array([ 33, -83, -71,  62, -75,  52,  32]) -> -71
array([  1,  13, -10,   4,  16,  81,  44]) -> -10
array([  1, -24, -32, -11, -29, -91, -77]) -> -32
array([-18, -69, -37,  81,   2,  48,  87]) -> -37
array([ 21,  -8, -55, -21,  59,  80, -26]) -> -55
array([ 63, -18, -40,  23, -89,  84,  55]) -> -40
---
[[  1   1   9  22 -13]
 [ 21  33  11 -43  65]] => -13

[[ 30 -12 -14  73  31   0 -10]
 [ 27  14  -9  48  25  -9 -22]] => -10

[[ 42  17  86  17 -52]
 [ -9 -29 -66 -50  40]] => -52

[[  4 -19  -7  59  81   6 -44]
 [ 39 -83 -28  34  50  20  69]] => -44

[[ 28  29 -13  20   3 -11]
 [-32  18 -52  50  82 -55]] => -11

[[ -5 -53  72  13  11  71  36]
 [ 58 -37  40  -7  50 -17  46]] => 36

[[ -4  56   6 -79]
 [ -5  44 -63  -4]] => -79

[[  9  28  12  67  64]
 [ -8 -24  12 -20 -13]] => 64

[[ 37  20   6   6  51  28 -36]
 [ 22 -10   5   6 -31  77 -42]] => -36
---
[[-10.09  14.72  -9.61  -0.53  -8.02   1.43  -2.11]
 [  9.43  10.86  -4.73 -19.54   9.23 -14.08   1.71]
 [ -5.50 -16.18  -8.31   7.75  20.90 -10.58 -17.07]
 [  0.11 -12.04 -11.36 -19.20   8.37  14.85  -7.13]
 [-11.86 -15.77 -21.31 -11.85  -4.28  -1.41   3.72]
 [  3.22  -1.07   9.98 -14.87 -11.32 -22.63  -3.92]
 [  6.09   4.11  -2.85   1.90  -8.99   0.79  -1.97]
 [ -8.45   4.22  -3.44  -5.37   6.83   0.96  10.34]] ans = -3.92

[[  9.4   2.4   8.3  -9.8 -13.6  -2.8   7.9   6.2  15.0  20.3  11.9 -21.1]
 [  0.0  23.7  -9.5   1.2  -3.6 -20.0  -5.9  16.7   0.5 -25.7   3.4  11.6]
 [ 12.2  12.0   7.6  -3.0 -17.5  -3.3  11.3  10.2  15.5  10.6  16.3 -18.8]
 [  5.0  -4.7  14.0 -10.5 -12.6  -4.3  -3.2   0.3  11.5  14.4  11.6 -11.1]
 [ -0.6   6.5   6.5  12.7   6.5   1.7  -9.6   1.9  -2.5  -7.4  17.4  14.6]
 [ 23.9 -22.6  12.9   6.9  -1.3  13.1  11.1 -17.5  11.3  17.7  14.1 -16.6]
 [  7.8   0.5   5.1   5.7  -5.6  -1.0  -1.2   0.6  13.1   9.4  20.9 -13.2]
 [  0.3 -15.7  14.7   3.1   7.1  12.9  -7.6  -9.1  11.1  14.1   9.8   2.3]
 [ 23.5  27.3  -0.1  -3.8   9.2  -3.1  20.5  22.6  -2.5   2.6  12.4   5.9]
 [  9.4   8.1  -3.0  11.7  27.8  15.5  14.3   6.2  -4.5   4.4  -4.2  20.0]
 [  2.5  -1.6   6.7  -7.0  -9.1   3.2  11.2   2.2   3.3  12.8  -3.9
   -9.2]] ans = 5.9

[[-206.98  -25.51 -156.06 -127.57   49.88  -53.14  -73.01   40.40 -130.04
    45.44 -130.32 -103.80]
 [  52.20   53.46   37.01   50.56  -34.57  -57.62   26.99 -144.74  -37.85
  -164.07   74.47  -69.91]
 [-136.20    4.06 -142.20 -182.90  -16.51  -78.50  -62.34   45.55  -58.40
    -8.92 -170.44  -90.54]
 [ 154.92  -14.03  114.23   77.48 -116.22  -53.59  -36.40 -151.38   29.27
  -210.31   58.15  -74.33]
 [  93.19    0.65   71.85   92.62 -102.28  -53.13    0.48 -123.91   37.35
  -171.39  104.77  -21.26]
 [ 104.51  -59.65   54.07  -31.07  -17.52  -49.38    1.04 -134.15  -11.72
  -161.59   66.89  -68.64]
 [  62.85  -30.67   87.54   38.03 -121.45  -64.56   -2.13 -180.01   19.97
  -144.56   62.14  -91.19]
 [  39.83    0.73   86.85   72.04 -121.01  -24.37    1.37 -130.83   10.73
  -131.45  119.56  -69.71]
 [ 160.71   16.67  148.08  116.05  -81.16  -43.64  -52.71 -137.97  -22.37
  -132.51   75.09 -102.64]
 [ 138.73  -42.68   79.06   37.23  -81.13  -54.98  -19.41 -146.55   32.39
  -165.16   59.35  -54.38]] ans = -69.71

[[  62.6  265.9   78.4    1.0  158.4  215.8  116.8    6.6   39.4  -76.1
   136.8]
 [  38.3 -183.7   84.0  179.4   92.6  148.1   53.5  108.9   72.2   62.3
   -60.6]
 [ 112.6  257.3    0.7   91.9   -1.5   19.6   37.8   33.6  178.0   26.5
    63.7]
 [  90.7  146.0   58.5   39.1  122.1   43.9  172.4  146.7   43.4  166.5
    77.9]
 [ -68.0   90.2   44.2  122.3  -24.0   45.2   95.1   -4.4   86.5   28.9
    -6.3]
 [  25.1 -159.6   49.9  -26.2  163.3  207.7   31.3   98.7   93.7   18.3
    63.0]] ans = 77.9

[[ -2.96 -15.98  -6.59  -9.79  -4.66  10.95  -1.34  -0.34 -10.99  -2.57
   -7.76 -14.39   6.58   6.73  -7.58]
 [ -4.43   6.12  -1.03  -9.91  -5.20  -7.27  -3.22  -3.88  -3.94   7.64
   -2.00   1.90  12.35   6.19 -15.71]
 [  5.64  -8.39  -0.68  -7.64  -3.56  -2.92  -4.71  -2.46  -4.05   1.74
   -9.96  -2.03  18.75   6.75  -3.51]
 [ -1.67  -7.70   7.32  -8.15  -1.69   1.77  -1.60 -16.65  -4.65  -0.69
   -8.37 -17.58   5.74 -15.02  -6.01]
 [ -4.10  -0.12  11.26  -7.54  -6.50   1.80   0.38  -2.91  -0.08  -6.10
   14.82  -7.33   2.23   6.33  -8.20]
 [  0.95   1.28   9.83  -4.71  -6.54  -1.99   5.61  -2.27   2.40  -5.66
    8.05  -3.53   4.74   7.70  -4.45]
 [  8.32  -1.04   7.63  -2.27  -5.67  -6.55   6.03  -2.86   2.33  -2.87
   -0.01  -0.08   8.08   7.18   0.94]
 [ -4.56  -6.97 -16.61  -9.55  -5.40   4.46   2.95   0.27 -13.31  -1.11
   -8.68 -10.13   6.18   7.61  -9.80]] ans = -4.45

[[ 139.303   94.923  209.111  256.301  156.590  -12.013  205.501  121.250
   117.992 -113.293   75.027]
 [ 117.374   96.387  189.523  246.896  190.679  -27.288  219.279  146.318
    65.164 -130.424   70.725]
 [ 104.493    9.106  223.702  192.082   -8.256 -127.551  113.351  165.450
   214.295   13.317 -145.902]
 [  84.302   27.596  206.870  125.375  140.994  -29.676  254.673  155.191
    70.039 -146.673   46.936]
 [  98.423   80.859  201.042  166.837  109.271   -1.183  235.793  157.867
   117.687 -134.110   64.834]
 [ 106.372  113.510  247.238  164.258   91.488  -63.367  226.157  125.258
   118.050 -105.981   -5.265]
 [ 105.844   69.611  224.808  178.072   13.227   -6.630  280.670   79.401
    43.713  -58.471   37.585]
 [  21.806  117.092  285.768  176.603   71.836  -10.452  226.862  104.853
   120.634 -119.039   46.600]
 [ 148.752   77.710  153.771  187.423  194.597   -6.764  216.722  145.684
    96.841 -131.452   80.227]
 [  41.363   20.084  202.650  176.106   93.313  -40.864  235.888  189.706
   160.449 -156.154    6.316]] ans = 46.600
